Here is a tiny trained network, its code and every weight. The questions are about switching its units off for an input and a target symbol, where a switched-off unit gives its printed mean instead of its output.

import numpy as np


def w(rows, s, z=0):
    codes = np.array(rows[::2]) - 128.0
    scale = np.full(codes.shape[1], s)
    scale[-1] = z or s
    return codes * scale


def f(y):
    return y / 2 * (1 + np.tanh(0.7978845608 * (y + 0.044715 * y**3)))


def softmax(a):
    e = np.exp(a - a.max(-1, keepdims=True))
    return e / e.sum(-1, keepdims=True)


def log_softmax(a):
    a = a - a.max(-1, keepdims=True)
    return a - np.log(np.exp(a).sum(-1, keepdims=True))


def net(x, mask):
    ids = ['ΔΘΣΦαβζηλψ'.index(c) for c in x.split()]
    T = len(ids)
    res = E[ids] + P[:T]
    q, k, v = (res @ M[0].T for M in (Q, K, V))
    z = softmax(np.where(np.tri(T) > 0, q @ k.T / 4**0.5, -1e9)) @ v
    res = res + np.where(mask[0], z, O[0][:, -1]) @ O[0][:, :-1]
    y = f(res @ A[0][:, :-1].T + A[0][:, -1])
    res = res + np.where(mask[1:9], y, B[0][:, -1]) @ B[0][:, :-1]
    return log_softmax(res[-1] @ U[:, :-1].T + U[:, -1])


Q, K, V, O, A, B = {}, {}, {}, {}, {}, {}
E = w([
[147,152,89,55,204,88,205],'Δ',
[194,205,125,115,85,112,185],'Θ',
[104,99,158,100,73,108,156],'Σ',
[133,123,111,160,78,167,251],'Φ',
[87,166,186,55,120,104,107],'α',
[169,173,93,114,165,80,44],'β',
[113,148,148,142,76,90,105],'ζ',
[111,53,186,123,102,90,204],'η',
[121,114,170,103,126,166,82],'λ',
[160,101,100,144,153,150,111],'ψ',
],0.021)
P = w([
[128,150,97,160,128,149,88],'0',
[170,34,246,182,131,149,166],'1',
[167,4,61,68,116,87,183],'2',
[80,170,127,79,179,206,132],'3',
[156,69,222,185,143,154,191],'4',
[110,27,52,55,124,57,225],'5',
[70,185,114,52,167,189,176],'6',
],0.012)
Q[0] = w([
[163,131,174,47,117,103,158],'h1',
[126,254,164,80,164,248,211],'h1',
[82,190,84,73,140,163,127],'h1',
[153,155,152,134,156,188,97],'h1',
],0.009)
K[0] = w([
[125,118,206,120,115,85,143],'h1',
[132,215,152,124,145,146,254],'h1',
[142,161,58,114,137,104,188],'h1',
[179,108,156,85,130,123,134],'h1',
],0.011)
V[0] = w([
[196,58,111,107,152,73,92],'h1',
[163,62,55,124,168,138,185],'h1',
[29,3,60,218,185,144,70],'h1',
[102,139,143,124,198,83,136],'h1',
],0.0078)
O[0] = w([
[193,129,66,117,93,45,221,123],'h1',
[109,219,143,121,127,149,250,162],'h1',
[89,92,113,177,159,176,155,2],'h1',
[84,146,227,107,228,118,130,130],'h1',
],0.013,0.0068)
A[0] = w([
[91,107,136,143,98,143,110,155],'n1',
[133,155,4,122,142,137,121,238],'n2',
[110,104,152,160,126,169,162,167],'n3',
[57,101,95,149,146,136,86,46],'n4',
[148,143,129,212,116,175,111,169],'n5',
[111,175,155,135,101,137,102,97],'n6',
[146,70,169,142,166,163,115,22],'n7',
[165,190,135,118,107,176,93,7],'n8',
],0.016,0.002)
B[0] = w([
[23,197,135,189,119,86,79,164],'n1',
[116,120,191,87,87,152,71,232],'n2',
[102,64,192,105,198,140,68,224],'n3',
[155,44,133,151,240,95,254,139],'n4',
[201,110,115,175,62,180,174,183],'n5',
[191,115,80,137,173,151,92,231],'n6',
[99,173,37,126,173,224,119,181],'n7',
[72,120,78,89,150,82,149,254],'n8',
],0.0095,0.007)
U = w([
[155,228,175,132,207,151,168,56],'Δ',
[135,79,28,40,106,137,183,160],'Θ',
[6,112,182,60,95,112,141,156],'Σ',
[178,159,173,114,141,208,136,95],'Φ',
[158,213,230,124,149,162,53,78],'α',
[189,164,117,207,198,91,134,223],'β',
[50,218,164,202,89,110,113,231],'ζ',
[109,87,143,117,254,119,129,3],'η',
[17,217,60,107,89,249,139,130],'λ',
[187,125,52,138,216,188,167,95],'ψ',
],0.0072,0.005)

Each question gives the input, a string of symbols that net reads in full, and the target symbol t.
The units are the heads (4 rows each of Q, K, V and O) and the neurons (one row each of A and B). Each row of codes is followed by its name. A weight is (code - 128) times the scale printed after its matrix; where a second scale follows, it is the last column's (O, A, B and U).
mask holds one flag per unit, heads first, then neurons. A switched-off unit (its flag False) gives its mean, the last column of its rows in O or B, instead of its output. The means were averaged over made-up inputs and are rounded, as every weight is.
A unit's drop is (log p(t) with every unit on - log p(t) with that unit switched off) / (log p(t) with every unit on - log p(t) with every unit switched off).
The circuit of an input: a set's keep is (log p(t) with only the set's units on - log p(t) with every unit switched off) / (log p(t) with every unit on - log p(t) with every unit switched off). Starting from all 9 units, units are removed one at a time, each time the one whose removal leaves the highest keep (on an exact tie, the one counted first), for as long as the keep stays at least 0.8.
units of the circuit, in order: the units of the circuit, biggest drop first
k most important neurons: the k neurons with the biggest drops, biggest first
drop of u: that unit's drop, to one decimal
input Δ α ψ λ, target Δ: units of the circuit, in order => (h1)
input ψ Σ η β ψ ψ, target Σ: units of the circuit, in order => (n2, n6)
input α α Σ α, target η: units of the circuit, in order => (h1, n4, n6)
input α η α Φ ψ, target ψ: units of the circuit, in order => (n7, h1)
input Θ ζ α Δ λ β ζ, target Δ: units of the circuit, in order => (h1, n6)
input α λ Δ Σ, target Δ: 2 most important neurons => (n8, n2)
input Σ α α λ α Θ α, target Θ: units of the circuit, in order => (h1, n8, n6)
input Θ ψ λ Σ, target Θ: 2 most important neurons => (n6, n8)
input α α ζ α, target η: units of the circuit, in order => (h1, n4)
input ψ α Δ Θ α β ζ, target Θ: 3 most important neurons => (n8, n6, n1)
input Θ Δ Θ ψ, target Θ: units of the circuit, in order => (h1, n8)
input α β α Φ λ, target λ: units of the circuit, in order => (n7, h1)
input ψ ψ β ψ Φ Θ β, target Θ: units of the circuit, in order => (n8, h1)
input ψ α Δ Θ ζ Σ λ, target Θ: units of the circuit, in order => (n8, h1, n6, n1)
input β Φ ζ λ, target λ: units of the circuit, in order => (h1)
input Δ λ α Φ Φ, target Φ: units of the circuit, in order => (n5, n3, h1)
input Φ Φ Φ, target Σ: drop of n3 => 0.5
input Φ λ Θ Θ Σ Φ, target Σ: drop of h1 => 0.3
input α α Σ α λ Δ ψ, target Δ: drop of n4 => 0.0
input α Θ Σ β Σ α ζ, target Θ: drop of h1 => 0.5
input α α η α α Φ ψ, target λ: units of the circuit, in order => (h1)
